[[130 123 126 141 135 144 132 124 131 123 127 120 123]
 [103 114 127 115 126 112 130 138 125 123 132 127 116]
 [127 143 110 124 119 125 118 114 116 113 110 132 120]]
->
[[103 114 127 115 126 112 130 138 125 123 132 127 116]]

[[153 104 119 106 136 106 106]
 [130 136 144 116 109 121 130]
 [127 135 142 116 106 123 130]
 [149 107 118 105 137 112 106]
 [148 109 120 108 137 116 108]
 [126 137 142 117 104 124 134]
 [150 110 121 105 139 112 104]]
->
[[130 136 144 116 109 121 130]
 [149 107 118 105 137 112 106]
 [126 137 142 117 104 124 134]]

[[124 137 134 130 156 130 130 126 115 127 119 134]
 [122 121 101 124 134 134 132 122 123 129 124 125]
 [127 150 129 120 128 136 130 132 141 127 119 125]
 [128 134 141 130 154 127 135 125 110 126 122 121]
 [133 124 113 126 115 129 133 128 140 122 120 124]
 [128 132 116 128 132 145 135 126 114 128 124 123]
 [132 130 126 126 138 131 120 127 149 127 125 133]
 [125 119 114 129 120 135 137 129 136 125 119 133]]
->
[[122 121 101 124 134 134 132 122 123 129 124 125]
 [128 134 141 130 154 127 135 125 110 126 122 121]
 [128 132 116 128 132 145 135 126 114 128 124 123]
 [125 119 114 129 120 135 137 129 136 125 119 133]]

[[105 150]
 [137 118]
 [126 128]
 [126 131]
 [123 133]
 [135 123]
 [135 120]
 [130 127]
 [130 128]]
->
[[137 118]
 [126 131]
 [135 123]
 [130 127]]

[[117 130]
 [122 125]
 [118 134]
 [120 134]
 [126 145]
 [136 139]
 [127 142]
 [133 139]
 [128  99]
 [134 141]
 [129 138]
 [117  98]]
->
[[122 125]
 [120 134]
 [136 139]
 [133 139]
 [134 141]
 [117  98]]

[[122 108]
 [112 142]
 [128 109]
 [145 104]
 [145 116]
 [105 122]
 [109 139]
 [101 123]]
->
[[112 142]
 [145 104]
 [105 122]
 [101 123]]

[[120 121 121 145 145 145]
 [108 125 136 140 141 139]
 [136 140 137 108 112 104]
 [117 124 134 142 141 142]]
->
[[108 125 136 140 141 139]
 [117 124 134 142 141 142]]
---
[[146 118 120 136 109 116]
 [124 123 123 124 122 122]
 [150 115 118 137 105 112]
 [147 117 120 136 108 115]
 [124 123 123 123 122 122]]
->
[[124 123 123 123 122 122]
 [147 117 120 136 108 115]
 [150 115 118 137 105 112]
 [124 123 123 124 122 122]
 [146 118 120 136 109 116]]

[[120 128 139 120 124]
 [121 128 138 120 124]
 [119 132 132 126 120]
 [139 128 122 133 134]
 [129 135 122 135 126]
 [135 126 124 131 135]
 [141 127 122 133 136]
 [121 130 134 124 122]
 [130 133 121 135 128]
 [129 136 122 135 126]
 [133 100 129 126 137]
 [121 131 132 125 122]]
->
[[121 131 132 125 122]
 [133 100 129 126 137]
 [129 136 122 135 126]
 [130 133 121 135 128]
 [121 130 134 124 122]
 [141 127 122 133 136]
 [135 126 124 131 135]
 [129 135 122 135 126]
 [139 128 122 133 134]
 [119 132 132 126 120]
 [121 128 138 120 124]
 [120 128 139 120 124]]

[[150 118 137 122 143 127 136]
 [118 125 149 105 116 142 148]
 [139 111 124 149 150 124 106]
 [138 114 116 114 132 150 115]
 [141 116 140 108 107 121 141]]
->
[[141 116 140 108 107 121 141]
 [138 114 116 114 132 150 115]
 [139 111 124 149 150 124 106]
 [118 125 149 105 116 142 148]
 [150 118 137 122 143 127 136]]

[[109 103]
 [143 135]]
->
[[143 135]
 [109 103]]

[[134 117 124 129 129]
 [118 132 120 131 139]
 [116 125 127 133 144]
 [111 115 148 144 155]
 [122 130 122 129 135]
 [109 118 139 138 152]
 [126 128 126 129 130]
 [127 127 121 129 138]
 [133 128 121 125 119]
 [119 125 121 130 142]
 [136 131 107 126 105]]
->
[[136 131 107 126 105]
 [119 125 121 130 142]
 [133 128 121 125 119]
 [127 127 121 129 138]
 [126 128 126 129 130]
 [109 118 139 138 152]
 [122 130 122 129 135]
 [111 115 148 144 155]
 [116 125 127 133 144]
 [118 132 120 131 139]
 [134 117 124 129 129]]

[[122 120 118 134]
 [114 125 120 142]
 [135 127 129 118]
 [126 135 135 129]
 [134 125 127 119]
 [136 126 128 117]
 [118 124 119 138]
 [128 132 133 126]
 [125 136 135 129]
 [132 107 111 124]
 [118 125 121 139]
 [120 124 120 137]]
->
[[120 124 120 137]
 [118 125 121 139]
 [132 107 111 124]
 [125 136 135 129]
 [128 132 133 126]
 [118 124 119 138]
 [136 126 128 117]
 [134 125 127 119]
 [126 135 135 129]
 [135 127 129 118]
 [114 125 120 142]
 [122 120 118 134]]

[[135 133 138]
 [115 117 117]
 [110 113 105]
 [113 115 114]]
->
[[113 115 114]
 [110 113 105]
 [115 117 117]
 [135 133 138]]

[[111 103 116 145 134 128 138 116 134 103 133 102 122 117 122]
 [110 108 116 144 134 128 138 116 138 107 133 103 118 116 119]
 [111 111 123 141 140 123 148 136 132 111 131 109 118 114 134]]
->
[[111 111 123 141 140 123 148 136 132 111 131 109 118 114 134]
 [110 108 116 144 134 128 138 116 138 107 133 103 118 116 119]
 [111 103 116 145 134 128 138 116 134 103 133 102 122 117 122]]

[[132 137 137]
 [147 143 118]
 [147 142 105]
 [131 136 139]
 [117 124 149]]
->
[[117 124 149]
 [131 136 139]
 [147 142 105]
 [147 143 118]
 [132 137 137]]
